Below is a small trained network, with its code and all its weights. Each question gives an input and a target symbol and asks what happens when units are switched off, that is, made to give their printed mean instead of their output.

import numpy as np


def w(rows, s, z=0):
    codes = np.array(rows[::2]) - 128.0
    scale = np.full(codes.shape[1], s)
    scale[-1] = z or s
    return codes * scale


def f(y):
    return y / 2 * (1 + np.tanh(0.7978845608 * (y + 0.044715 * y**3)))


def softmax(a):
    e = np.exp(a - a.max(-1, keepdims=True))
    return e / e.sum(-1, keepdims=True)


def log_softmax(a):
    a = a - a.max(-1, keepdims=True)
    return a - np.log(np.exp(a).sum(-1, keepdims=True))


def net(x, mask):
    ids = ['δζθμπσφψ'.index(c) for c in x.split()]
    T = len(ids)
    res = E[ids] + P[:T]
    r = res
    for j in range(2):
        rows = slice(2 * j, 2 * j + 2)
        q, k, v = (r @ M[0][rows].T for M in (Q, K, V))
        z = softmax(np.where(np.tri(T) > 0, q @ k.T / 2**0.5, -1e9)) @ v
        o = O[0][rows]
        res = res + np.where(mask[j], z, o[:, -1]) @ o[:, :-1]
    y = f(res @ A[0][:, :-1].T + A[0][:, -1])
    res = res + np.where(mask[2:10], y, B[0][:, -1]) @ B[0][:, :-1]
    return log_softmax(res[-1] @ U[:, :-1].T + U[:, -1])


Q, K, V, O, A, B = {}, {}, {}, {}, {}, {}
E = w([
[156,114,172,131,160],'δ',
[155,133,152,103,192],'ζ',
[127,78,115,125,141],'θ',
[126,113,190,218,111],'μ',
[135,193,189,137,162],'π',
[144,153,70,97,65],'σ',
[68,165,76,196,91],'φ',
[7,98,71,135,160],'ψ',
],0.015)
P = w([
[154,134,100,163,127],'0',
[145,155,122,122,148],'1',
[99,133,161,84,103],'2',
[152,112,96,187,95],'3',
[125,165,120,127,151],'4',
[92,131,170,72,91],'5',
[156,91,101,254,53],'6',
[123,165,118,112,162],'7',
[82,137,180,62,80],'8',
[229,111,70,170,178],'9',
[94,167,122,122,127],'10',
],0.015)
Q[0] = w([
[230,106,40,168,215],'head 1',
[150,200,64,190,133],'head 1',
[225,131,168,218,254],'head 2',
[68,118,207,65,149],'head 2',
],0.0076)
K[0] = w([
[152,95,111,249,114],'head 1',
[114,184,150,167,103],'head 1',
[130,17,80,141,2],'head 2',
[157,107,236,32,93],'head 2',
],0.0086)
V[0] = w([
[79,245,120,163,123],'head 1',
[109,157,142,63,157],'head 1',
[172,85,229,106,140],'head 2',
[24,89,151,160,211],'head 2',
],0.011)
O[0] = w([
[98,255,185,207,174,242],'head 1',
[201,157,57,110,202,4],'head 1',
[196,114,207,110,155,95],'head 2',
[67,71,163,186,254,150],'head 2',
],0.0091,0.0035)
A[0] = w([
[210,150,212,143,151,254],'neuron 1',
[212,12,106,2,166,222],'neuron 2',
[177,66,99,154,126,160],'neuron 3',
[190,155,92,201,119,126],'neuron 4',
[182,91,106,204,143,105],'neuron 5',
[192,179,131,52,163,33],'neuron 6',
[130,153,31,3,206,207],'neuron 7',
[39,141,66,162,134,187],'neuron 8',
],0.01,0.0034)
B[0] = w([
[190,49,70,178,127,254],'neuron 1',
[91,121,150,6,68,164],'neuron 2',
[114,122,159,51,123,138],'neuron 3',
[150,83,84,25,208,177],'neuron 4',
[146,191,108,42,193,160],'neuron 5',
[180,189,40,154,163,145],'neuron 6',
[22,120,1,149,161,146],'neuron 7',
[211,106,202,91,138,251],'neuron 8',
],0.0084,0.008)
U = w([
[245,89,163,57,135,6],'δ',
[150,98,56,91,189,62],'ζ',
[94,95,137,85,116,108],'θ',
[103,22,114,247,51,184],'μ',
[222,153,85,159,188,50],'π',
[105,192,59,156,43,254],'σ',
[131,250,234,105,109,217],'φ',
[54,133,147,114,253,140],'ψ',
],0.0069,0.0035)

Each question gives the input, a string of symbols that net reads in full, and the target symbol t.
The units are the heads (2 rows each of Q, K, V and O) and the neurons (one row each of A and B). Each row of codes is followed by its name. A weight is (code - 128) times the scale printed after its matrix; where a second scale follows, it is the last column's (O, A, B and U).
mask holds one flag per unit, heads first, then neurons. A switched-off unit (its flag False) gives its mean, the last column of its rows in O or B, instead of its output. The means were averaged over made-up inputs and are rounded, as every weight is.
A unit's drop is (log p(t) with every unit on - log p(t) with that unit switched off) / (log p(t) with every unit on - log p(t) with every unit switched off).
The circuit of an input: a set's keep is (log p(t) with only the set's units on - log p(t) with every unit switched off) / (log p(t) with every unit on - log p(t) with every unit switched off). Starting from all 10 units, units are removed one at a time, each time the one whose removal leaves the highest keep (on an exact tie, the one counted first), for as long as the keep stays at least 0.8.
circuit, biggest first: the units of the circuit, biggest drop first
most important unit: the unit with the biggest drop
k most important neurons: the k neurons with the biggest drops, biggest first
which heads matter: for each layer, one digit per head in row order, 1 if its drop is at least 0.15 and else 0, layers parted by /
drop of u: that unit's drop, to one decimal
input φ μ μ φ μ, target φ: circuit, biggest first : (head 2; neuron 1; neuron 8; head 1)
input δ δ μ θ π μ σ δ δ θ, target σ: most important unit : head 2
input μ θ σ, target σ: 2 most important neurons : (neuron 7; neuron 8)
input ψ π μ δ μ π σ π, target σ: which heads matter : 01
input φ σ σ μ μ ψ φ φ σ μ, target φ: which heads matter : 11
input μ φ φ δ δ δ φ μ π δ, target φ: circuit, biggest first : (head 1; head 2; neuron 1)
input ψ μ ζ π, target ψ: which heads matter : 01
input δ ζ δ σ μ ψ μ δ δ δ, target μ: which heads matter : 10
input δ θ μ π μ σ δ μ π φ, target δ: 3 most important neurons : (neuron 8; neuron 4; neuron 7)
input ζ δ φ σ δ ζ, target ζ: 4 most important neurons : (neuron 7; neuron 6; neuron 1; neuron 8)
input μ σ μ φ μ μ θ δ μ, target μ: circuit, biggest first : (neuron 1; head 2; neuron 8; neuron 5)
input δ θ θ, target θ: circuit, biggest first : (head 1; neuron 2; neuron 7; neuron 1)
input δ π μ μ φ μ ψ σ ψ ζ, target ψ: 2 most important neurons : (neuron 1; neuron 5)
input π θ φ φ δ, target φ: circuit, biggest first : (head 2; neuron 1; head 1; neuron 7)
input μ μ δ ζ μ ψ φ σ π ζ, target φ: circuit, biggest first : (head 1; head 2; neuron 1)
input π μ φ ψ δ φ π σ μ, target μ: 4 most important neurons : (neuron 1; neuron 5; neuron 8; neuron 4)
input θ δ δ μ π π σ π ψ π, target σ: circuit, biggest first : (head 2)
input σ μ θ δ σ θ ψ δ θ φ, target ψ: 3 most important neurons : (neuron 1; neuron 5; neuron 4)
input σ μ μ φ μ φ μ δ μ ψ, target μ: 2 most important neurons : (neuron 4; neuron 5)
input θ μ ψ π δ μ δ μ σ μ, target δ: most important unit : neuron 5
input μ φ δ δ φ μ δ μ φ, target φ: circuit, biggest first : (neuron 1; neuron 8)
input δ μ θ μ δ μ μ δ π θ, target μ: 2 most important neurons : (neuron 8; neuron 4)
input μ φ π φ σ, target φ: drop of neuron 8 : 0.2
input δ σ μ δ ψ φ ψ δ μ ζ, target ψ: drop of neuron 7 : 0.0
input ζ μ θ, target θ: drop of neuron 2 : 0.7
input σ σ δ δ, target σ: drop of neuron 7 : -0.1
input μ θ δ φ μ μ μ φ μ σ, target μ: most important neuron : (neuron 5)
